Below are the code and all the weights of a small trained network. Each question names an input and a class and asks about switching units off, where a switched-off unit gives its printed mean instead of its output.

import numpy as np


def w(rows, s, z=0):
    codes = np.array(rows[::2]) - 128.0
    scale = np.full(codes.shape[1], s)
    scale[-1] = z or s
    return codes * scale


def norm(h):
    return h / np.sqrt((h * h).mean(-1, keepdims=True) + 1e-5)


def f(y):
    return y / 2 * (1 + np.tanh(0.7978845608 * (y + 0.044715 * y**3)))


def log_softmax(a):
    a = a - a.max(-1, keepdims=True)
    return a - np.log(np.exp(a).sum(-1, keepdims=True))


def net(x, mask):
    res = np.array(x, float).reshape(1, 2) / 4 @ E
    u = 0
    for l in range(4):
        y = f(norm(res) @ A[l][:, :-1].T + A[l][:, -1])
        res = res + np.where(mask[u : u + 8], y, B[l][:, -1]) @ B[l][:, :-1]
        u += 8
    return log_softmax(norm(res)[-1] @ U[:, :-1].T + U[:, -1])


A, B = {}, {}
E = w([
[134,54,127,122,1,117,75,126,133],'x0',
[151,176,147,99,62,208,235,166,124],'x1',
],0.0074)
A[0] = w([
[105,188,100,116,101,130,108,85,87,126],'L0N0',
[132,134,72,177,124,77,96,116,156,33],'L0N1',
[160,155,86,133,110,75,152,114,135,113],'L0N2',
[196,179,154,69,88,175,207,229,122,229],'L0N3',
[142,25,118,152,9,102,66,134,142,182],'L0N4',
[70,236,86,117,254,126,183,164,122,132],'L0N5',
[123,155,177,121,190,115,165,114,80,1],'L0N6',
[111,128,55,199,106,102,160,135,114,103],'L0N7',
],0.003,0.002)
B[0] = w([
[132,135,137,135,125,126,123,127,151,127],'L0N0',
[80,179,131,162,99,105,135,207,108,121],'L0N1',
[112,131,143,124,128,124,127,142,144,124],'L0N2',
[82,95,137,197,149,3,141,79,124,248],'L0N3',
[118,208,124,68,179,143,73,143,118,253],'L0N4',
[166,88,157,67,136,185,59,143,141,229],'L0N5',
[187,115,100,73,116,118,106,170,144,120],'L0N6',
[101,144,134,111,123,111,121,153,117,121],'L0N7',
],0.0058,0.0035)
A[1] = w([
[167,42,120,136,159,140,93,142,122,72],'L1N0',
[147,169,104,196,83,206,184,140,116,49],'L1N1',
[127,18,141,151,53,59,135,80,141,97],'L1N2',
[144,108,106,139,113,142,121,96,116,2],'L1N3',
[145,169,114,101,69,184,199,124,126,87],'L1N4',
[62,254,149,105,113,91,86,125,105,152],'L1N5',
[120,20,149,189,145,133,135,96,156,77],'L1N6',
[108,167,51,84,153,141,47,123,133,125],'L1N7',
],0.005,0.0053)
B[1] = w([
[90,156,155,173,84,89,202,126,162,125],'L1N0',
[31,147,12,168,110,6,146,101,142,133],'L1N1',
[174,177,135,92,212,211,94,155,129,203],'L1N2',
[56,194,29,110,69,80,78,151,156,70],'L1N3',
[55,102,98,174,132,2,166,84,129,182],'L1N4',
[152,58,148,141,171,180,165,133,146,223],'L1N5',
[133,52,131,128,143,134,125,190,146,101],'L1N6',
[147,120,183,166,119,114,238,146,124,253],'L1N7',
],0.0047,0.0028)
A[2] = w([
[121,162,107,139,12,142,217,170,126,100],'L2N0',
[121,88,150,121,21,119,95,127,133,67],'L2N1',
[143,108,114,100,19,146,67,124,120,56],'L2N2',
[154,96,195,144,126,143,135,94,127,125],'L2N3',
[157,143,97,124,122,157,113,145,106,5],'L2N4',
[147,105,69,170,172,94,61,122,142,121],'L2N5',
[132,132,110,112,110,109,117,136,134,17],'L2N6',
[110,114,102,63,2,179,55,145,122,18],'L2N7',
],0.0056,0.0028)
B[2] = w([
[63,97,144,189,105,57,184,58,138,240],'L2N0',
[155,178,160,106,198,155,110,144,158,214],'L2N1',
[152,178,177,94,254,160,67,176,149,226],'L2N2',
[119,115,127,123,104,145,127,169,157,195],'L2N3',
[114,177,142,149,183,64,111,92,129,86],'L2N4',
[106,166,115,128,60,115,170,106,116,204],'L2N5',
[105,181,132,150,180,93,118,86,110,89],'L2N6',
[180,153,178,82,213,175,80,189,145,252],'L2N7',
],0.0084,0.0031)
A[3] = w([
[138,217,153,54,136,137,101,151,113,75],'L3N0',
[139,225,91,118,207,181,150,128,124,37],'L3N1',
[147,204,125,94,25,104,171,108,114,47],'L3N2',
[87,106,89,178,135,1,13,107,118,116],'L3N3',
[155,225,127,91,183,155,138,129,116,19],'L3N4',
[156,76,150,126,92,184,159,190,142,184],'L3N5',
[76,152,128,153,104,56,147,72,111,143],'L3N6',
[132,127,83,159,92,114,126,131,126,1],'L3N7',
],0.0078,0.0031)
B[3] = w([
[130,135,122,189,177,170,149,136,167,209],'L3N0',
[175,157,199,57,152,144,13,172,179,227],'L3N1',
[100,109,154,157,114,142,160,67,159,131],'L3N2',
[91,142,150,167,70,131,254,86,145,255],'L3N3',
[129,134,199,162,161,170,52,183,196,217],'L3N4',
[101,116,69,161,113,109,71,110,128,231],'L3N5',
[73,88,156,183,74,132,147,97,194,240],'L3N6',
[132,163,125,108,153,75,136,127,98,112],'L3N7',
],0.0069,0.0047)
U = w([
[156,164,185,106,227,166,78,170,170,197],'0',
[81,122,152,172,80,101,226,81,152,201],'1',
[120,58,8,156,95,130,56,141,102,182],'2',
[162,157,102,76,106,100,137,136,30,33],'3',
[158,163,88,99,111,113,140,139,71,15],'4',
[157,175,72,100,126,111,144,139,73,21],'5',
[149,185,89,71,103,106,137,135,48,9],'6',
[157,164,91,76,107,104,139,134,59,2],'7',
],0.015,0.0052)

Each question gives the input, the list of numbers given to net, and the class t.
The units are the neurons (one row each of A and B). Each row of codes is followed by its name. A weight is (code - 128) times the scale printed after its matrix; where a second scale follows, it is the last column's (A, B and U).
mask holds one flag per neuron, layer by layer. A switched-off neuron (its flag False) gives its mean, the last column of its row in B, instead of its output. The means were averaged over made-up inputs and are rounded, as every weight is.
A unit's drop is (log p(t) with every unit on - log p(t) with that unit switched off) / (log p(t) with every unit on - log p(t) with every unit switched off).
The circuit of an input: a set's keep is (log p(t) with only the set's units on - log p(t) with every unit switched off) / (log p(t) with every unit on - log p(t) with every unit switched off). Starting from the 12 units with the biggest drops (on a tie, the unit counted first), units are removed one at a time, each time the one whose removal leaves the highest keep (on an exact tie, the one counted first), for as long as the keep stays at least 0.8.
circuit, biggest first: the units of the circuit, biggest drop first
unit that matters most: the unit with the biggest drop
top k neurons: the k neurons with the biggest drops, biggest first
top k neurons in layer l: the k neurons of layer l with the biggest drops, biggest first
drop of u: that unit's drop, to one decimal
input [5,5], class 0: circuit, biggest first : (L2N2)
input [6,-6], class 0: circuit, biggest first : (L0N3, L2N2)
input [-5,6], class 1: circuit, biggest first : (L2N2, L2N7)
input [7,-7], class 0: circuit, biggest first : (L0N3, L2N2)
input [1,0], class 2: top 2 neurons in layer 2 : (L2N2, L2N7)
input [2,1], class 2: top 3 neurons : (L1N5, L0N4, L3N5)
input [-1,-3], class 2: top 3 neurons : (L0N3, L1N7, L2N0)
input [1,2], class 2: top 2 neurons : (L0N3, L2N2)
input [2,-3], class 2: top 4 neurons : (L0N3, L1N7, L1N5, L2N0)
input [3,2], class 2: top 4 neurons : (L1N5, L0N5, L0N4, L0N3)
input [-6,-7], class 1: top 3 neurons : (L2N7, L0N4, L2N2)
input [-4,5], class 1: top 2 neurons : (L0N4, L1N2)
input [8,-8], class 0: top 4 neurons : (L0N3, L2N2, L2N0, L1N4)
input [8,7], class 0: top 2 neurons : (L2N7, L2N2)
input [6,-5], class 0: unit that matters most : L0N3
input [-1,2], class 2: top 2 neurons : (L0N3, L2N2)
input [3,-2], class 2: top 3 neurons in layer 0 : (L0N4, L0N5, L0N3)
input [-6,7], class 1: drop of L2N2 : 1.3
input [7,-1], class 0: drop of L2N5 : 0.0
input [-2,-4], class 1: unit that matters most : L2N7
